Below are the code and all the weights of a small trained network. Each question names an input and a class and asks about switching units off, where a switched-off unit gives its printed mean instead of its output.

import numpy as np


def w(rows, s, z=0):
    codes = np.array(rows[::2]) - 128.0
    scale = np.full(codes.shape[1], s)
    scale[-1] = z or s
    return codes * scale


def norm(h):
    return h / np.sqrt((h * h).mean(-1, keepdims=True) + 1e-5)


def f(y):
    return np.maximum(y, 0)


def log_softmax(a):
    a = a - a.max(-1, keepdims=True)
    return a - np.log(np.exp(a).sum(-1, keepdims=True))


def net(x, mask):
    res = np.array(x, float).reshape(1, 8) / 4 @ E
    u = 0
    for l in range(2):
        y = f(norm(res) @ A[l][:, :-1].T + A[l][:, -1])
        res = res + np.where(mask[u : u + 13], y, B[l][:, -1]) @ B[l][:, :-1]
        u += 13
    return log_softmax(norm(res)[-1] @ U[:, :-1].T + U[:, -1])


A, B = {}, {}
E = w([
[122,120,129,123,131,128,136,126],'x0',
[162,62,165,208,115,143,125,109],'x1',
[135,134,135,130,133,132,130,138],'x2',
[131,124,124,124,127,128,132,126],'x3',
[72,95,101,126,64,118,72,254],'x4',
[114,127,129,131,127,132,127,121],'x5',
[119,115,114,122,116,126,139,109],'x6',
[153,135,245,89,41,62,131,117],'x7',
],0.0092)
A[0] = w([
[143,132,136,157,126,131,149,109,103],'L0N0',
[107,109,104,116,122,111,144,114,139],'L0N1',
[100,210,102,16,146,126,124,132,255],'L0N2',
[166,138,146,123,139,108,127,84,108],'L0N3',
[114,119,96,140,133,151,121,147,134],'L0N4',
[182,177,239,69,133,102,121,2,122],'L0N5',
[126,95,113,116,138,110,117,162,106],'L0N6',
[164,135,128,139,142,124,156,160,126],'L0N7',
[121,148,96,155,174,154,138,129,115],'L0N8',
[131,147,214,94,36,95,127,124,28],'L0N9',
[171,177,145,128,208,128,130,15,187],'L0N10',
[130,153,133,89,150,91,116,102,57],'L0N11',
[119,100,102,138,147,117,105,148,141],'L0N12',
],0.012,0.0045)
B[0] = w([
[94,128,192,163,196,89,138,77,146],'L0N0',
[171,173,204,128,190,165,93,207,138],'L0N1',
[25,245,138,55,143,81,157,130,212],'L0N2',
[39,136,217,195,221,118,141,144,166],'L0N3',
[85,160,180,167,156,185,95,153,159],'L0N4',
[132,218,105,221,69,207,221,137,255],'L0N5',
[131,157,119,153,147,173,106,140,150],'L0N6',
[53,92,123,104,79,175,140,63,135],'L0N7',
[143,99,144,98,81,72,107,137,165],'L0N8',
[137,13,117,20,185,122,93,137,210],'L0N9',
[139,6,112,3,135,90,42,155,232],'L0N10',
[195,110,103,94,97,193,182,172,147],'L0N11',
[161,161,76,128,72,180,95,25,157],'L0N12',
],0.012,0.014)
A[1] = w([
[113,130,129,140,213,67,97,28,104],'L1N0',
[199,5,175,181,122,157,111,121,251],'L1N1',
[160,25,161,73,136,40,69,150,186],'L1N2',
[87,107,95,137,156,144,117,60,80],'L1N3',
[109,205,145,207,85,110,91,60,133],'L1N4',
[216,97,119,255,96,195,127,119,44],'L1N5',
[114,125,163,121,8,56,119,144,84],'L1N6',
[115,65,166,215,115,142,95,113,92],'L1N7',
[199,32,113,157,115,176,52,134,126],'L1N8',
[115,223,71,141,139,34,209,125,33],'L1N9',
[125,96,86,44,107,149,59,138,147],'L1N10',
[158,118,144,69,187,186,136,177,38],'L1N11',
[121,113,146,11,145,50,96,163,58],'L1N12',
],0.013,0.0021)
B[1] = w([
[147,155,161,66,116,152,114,143,148],'L1N0',
[106,166,169,177,253,181,65,144,237],'L1N1',
[129,208,122,133,83,220,131,155,235],'L1N2',
[137,118,144,119,75,121,104,168,150],'L1N3',
[96,153,36,158,143,132,103,153,157],'L1N4',
[110,71,120,196,120,20,223,111,192],'L1N5',
[166,147,117,57,168,152,88,80,142],'L1N6',
[163,134,114,39,51,105,151,94,184],'L1N7',
[185,53,102,96,89,207,79,202,216],'L1N8',
[205,98,145,205,99,231,95,126,171],'L1N9',
[107,179,183,139,186,57,178,63,233],'L1N10',
[149,163,109,108,65,84,96,101,196],'L1N11',
[129,19,103,140,130,19,143,101,250],'L1N12',
],0.02,0.013)
U = w([
[116,124,147,47,118,7,130,67,254],'0',
[196,112,193,89,164,235,29,171,181],'1',
[164,204,153,90,17,214,227,123,55],'2',
[128,119,216,225,194,133,211,107,64],'3',
[52,248,72,182,135,144,77,121,48],'4',
[155,43,52,185,71,120,122,181,77],'5',
],0.014,0.0022)

Each question gives the input, the list of numbers given to net, and the class t.
The units are the neurons (one row each of A and B). Each row of codes is followed by its name. A weight is (code - 128) times the scale printed after its matrix; where a second scale follows, it is the last column's (A, B and U).
mask holds one flag per neuron, layer by layer. A switched-off neuron (its flag False) gives its mean, the last column of its row in B, instead of its output. The means were averaged over made-up inputs and are rounded, as every weight is.
A unit's drop is (log p(t) with every unit on - log p(t) with that unit switched off) / (log p(t) with every unit on - log p(t) with every unit switched off).
The circuit of an input: a set's keep is (log p(t) with only the set's units on - log p(t) with every unit switched off) / (log p(t) with every unit on - log p(t) with every unit switched off). Starting from the 12 units with the biggest drops (on a tie, the unit counted first), units are removed one at a time, each time the one whose removal leaves the highest keep (on an exact tie, the one counted first), for as long as the keep stays at least 0.8.
units of the circuit, in order: the units of the circuit, biggest drop first
unit that matters most: the unit with the biggest drop
top k neurons: the k neurons with the biggest drops, biggest first
top k neurons in layer l: the k neurons of layer l with the biggest drops, biggest first
input [-8,0,2,8,-3,-2,-3,3], class 2: top 4 neurons	(L0N5; L1N12; L0N10; L1N1)
input [5,4,4,6,-1,5,8,8], class 3: top 2 neurons	(L0N5; L0N10)
input [4,1,6,-1,-4,7,-6,8], class 3: top 2 neurons	(L0N2; L0N5)
input [-8,-6,6,5,0,-3,-2,2], class 2: units of the circuit, in order	(L0N10)
input [3,6,4,8,-2,7,3,7], class 3: units of the circuit, in order	(L0N5; L0N2; L1N5)
input [1,0,0,-6,-8,-1,3,7], class 2: top 4 neurons	(L0N5; L1N12; L0N10; L1N10)
input [7,-7,-8,6,-3,1,1,1], class 2: top 2 neurons in layer 0	(L0N5; L0N9)
input [1,8,-4,0,0,4,5,-5], class 1: top 4 neurons	(L0N5; L1N1; L0N2; L1N8)
input [-4,8,-1,-6,-6,8,-8,0], class 1: top 2 neurons in layer 0	(L0N10; L0N2)
input [-3,0,7,1,-4,-7,-7,-6], class 0: top 2 neurons	(L1N12; L1N10)
input [-6,1,-2,8,-4,5,2,7], class 3: top 2 neurons	(L0N2; L0N5)
input [1,-5,-4,4,6,-6,0,-5], class 4: top 3 neurons in layer 0	(L0N10; L0N9; L0N5)
input [-3,1,6,3,7,-4,7,3], class 1: top 4 neurons	(L0N2; L1N8; L1N2; L0N5)
input [1,-4,7,8,-6,-4,7,6], class 2: top neuron	(L0N5)
input [-2,-6,7,1,0,0,3,-8], class 0: top 2 neurons in layer 1	(L1N1; L1N2)
input [1,-2,-4,-4,0,-2,-4,4], class 2: top 2 neurons in layer 0	(L0N5; L0N10)
input [-3,-5,6,2,-1,5,-3,1], class 2: top 3 neurons	(L1N9; L1N1; L0N5)
input [0,7,2,2,-6,-7,6,-2], class 1: top 2 neurons in layer 0	(L0N10; L0N2)
input [6,7,-2,-6,-1,8,7,0], class 1: top 2 neurons	(L0N5; L0N2)
input [7,1,0,8,1,4,3,2], class 1: unit that matters most	L0N2
input [1,-8,7,1,0,3,-2,-7], class 0: top 3 neurons in layer 1	(L1N2; L1N1; L1N12)
input [8,-2,1,-2,0,1,-1,-3], class 0: top 2 neurons	(L0N5; L1N1)
input [5,1,3,-4,1,-5,3,-1], class 5: top 3 neurons in layer 0	(L0N10; L0N9; L0N2)
